Below are the code and all the weights of a small trained network. Each question names an input and a class and asks about switching units off, where a switched-off unit gives its printed mean instead of its output.

import numpy as np


def w(rows, s, z=0):
    codes = np.array(rows[::2]) - 128.0
    scale = np.full(codes.shape[1], s)
    scale[-1] = z or s
    return codes * scale


def f(y):
    return np.maximum(y, 0)


def log_softmax(a):
    a = a - a.max(-1, keepdims=True)
    return a - np.log(np.exp(a).sum(-1, keepdims=True))


def net(x, mask):
    res = np.array(x, float).reshape(1, 4) / 4 @ E
    y = f(res @ A[0][:, :-1].T + A[0][:, -1])
    res = res + np.where(mask, y, B[0][:, -1]) @ B[0][:, :-1]
    return log_softmax(res[-1] @ U[:, :-1].T + U[:, -1])


A, B = {}, {}
E = w([
[197,134,70,83,124,246],'x0',
[39,88,50,192,123,160],'x1',
[92,32,184,76,131,158],'x2',
[49,184,163,96,214,176],'x3',
],0.012)
A[0] = w([
[177,71,126,141,100,79,80],'n0',
[72,73,161,63,208,171,140],'n1',
[113,110,179,150,142,29,101],'n2',
[163,170,69,128,112,153,166],'n3',
[84,22,175,76,83,169,176],'n4',
[149,75,122,158,55,130,75],'n5',
[95,92,72,125,121,141,71],'n6',
[164,142,150,75,126,115,82],'n7',
[112,154,86,87,138,181,94],'n8',
[119,253,117,159,139,119,138],'n9',
[190,91,95,124,86,95,91],'n10',
[109,182,135,107,215,144,107],'n11',
[107,142,186,155,151,113,126],'n12',
[173,150,162,48,116,130,102],'n13',
[80,130,99,200,87,162,86],'n14',
[191,95,131,112,154,203,136],'n15',
[50,93,40,174,137,163,69],'n16',
[91,161,88,191,101,148,126],'n17',
[100,123,150,135,139,109,132],'n18',
[170,120,104,90,127,203,53],'n19',
[128,204,57,167,101,123,254],'n20',
[180,164,188,166,146,128,109],'n21',
[149,183,158,107,96,102,115],'n22',
[95,139,154,115,177,155,100],'n23',
[155,81,104,109,66,101,74],'n24',
],0.014,0.0039)
B[0] = w([
[192,169,127,150,122,168,201],'n0',
[224,128,130,140,112,131,244],'n1',
[51,208,71,157,75,86,237],'n2',
[112,113,123,132,114,73,191],'n3',
[212,114,102,41,124,22,254],'n4',
[186,141,143,163,104,179,201],'n5',
[61,130,182,79,49,149,182],'n6',
[75,160,219,99,113,170,175],'n7',
[130,177,73,191,101,85,191],'n8',
[254,83,105,114,139,88,208],'n9',
[145,107,181,204,125,172,199],'n10',
[192,135,166,212,150,202,209],'n11',
[126,182,105,186,85,102,184],'n12',
[84,146,208,96,77,145,201],'n13',
[104,145,219,97,69,154,200],'n14',
[57,163,54,136,152,43,216],'n15',
[110,170,204,89,71,178,239],'n16',
[121,132,191,67,102,147,191],'n17',
[141,189,76,171,122,79,170],'n18',
[39,220,112,205,124,60,209],'n19',
[166,82,148,81,147,23,212],'n20',
[80,167,185,37,67,204,174],'n21',
[91,173,161,49,65,168,175],'n22',
[172,121,161,185,127,181,189],'n23',
[152,94,105,192,146,196,194],'n24',
],0.0077,0.015)
U = w([
[48,146,171,47,97,171,104],'0',
[183,123,125,246,125,173,104],'1',
[180,102,101,72,120,38,116],'2',
[15,166,72,211,112,54,107],'3',
[120,110,113,126,123,90,246],'4',
[61,42,115,155,225,134,98],'5',
[38,101,83,127,182,164,97],'6',
[65,70,83,82,192,169,97],'7',
],0.014,0.013)

Each question gives the input, the list of numbers given to net, and the class t.
The units are the neurons (one row each of A and B). Each row of codes is followed by its name. A weight is (code - 128) times the scale printed after its matrix; where a second scale follows, it is the last column's (A, B and U).
mask holds one flag per neuron, in row order. A switched-off neuron (its flag False) gives its mean, the last column of its row in B, instead of its output. The means were averaged over made-up inputs and are rounded, as every weight is.
A unit's drop is (log p(t) with every unit on - log p(t) with that unit switched off) / (log p(t) with every unit on - log p(t) with every unit switched off).
The circuit of an input: a set's keep is (log p(t) with only the set's units on - log p(t) with every unit switched off) / (log p(t) with every unit on - log p(t) with every unit switched off). Starting from the 12 units with the biggest drops (on a tie, the unit counted first), units are removed one at a time, each time the one whose removal leaves the highest keep (on an exact tie, the one counted first), for as long as the keep stays at least 0.8.
circuit, biggest first: the units of the circuit, biggest drop first
k most important neurons: the k neurons with the biggest drops, biggest first
drop when u is switched off: that unit's drop, to one decimal
input [2,6,-8,4], class 2: circuit, biggest first => [n20]
input [-8,4,3,8], class 1: 3 most important neurons => [n1 n11 n23]
input [2,-7,0,-8], class 1: 2 most important neurons => [n10 n24]
input [6,-1,5,-3], class 3: 4 most important neurons => [n19 n15 n9 n20]
input [4,0,6,-7], class 1: 4 most important neurons => [n24 n10 n5 n20]
input [6,-5,-4,4], class 3: 3 most important neurons => [n19 n15 n8]
input [7,8,3,-8], class 0: 3 most important neurons => [n6 n16 n14]
input [-4,3,8,-6], class 2: 3 most important neurons => [n4 n11 n23]
input [-5,-1,5,-1], class 2: 2 most important neurons => [n4 n19]
input [-7,6,-8,7], class 2: 2 most important neurons => [n9 n20]
input [6,-3,-8,-7], class 2: 4 most important neurons => [n20 n3 n11 n23]
input [5,-5,-8,7], class 2: drop when n23 is switched off => -0.1
input [-5,0,3,-5], class 1: drop when n5 is switched off => 0.4
input [-5,6,7,-3], class 2: circuit, biggest first => [n4]
input [-7,-7,8,4], class 2: drop when n1 is switched off => 1.3
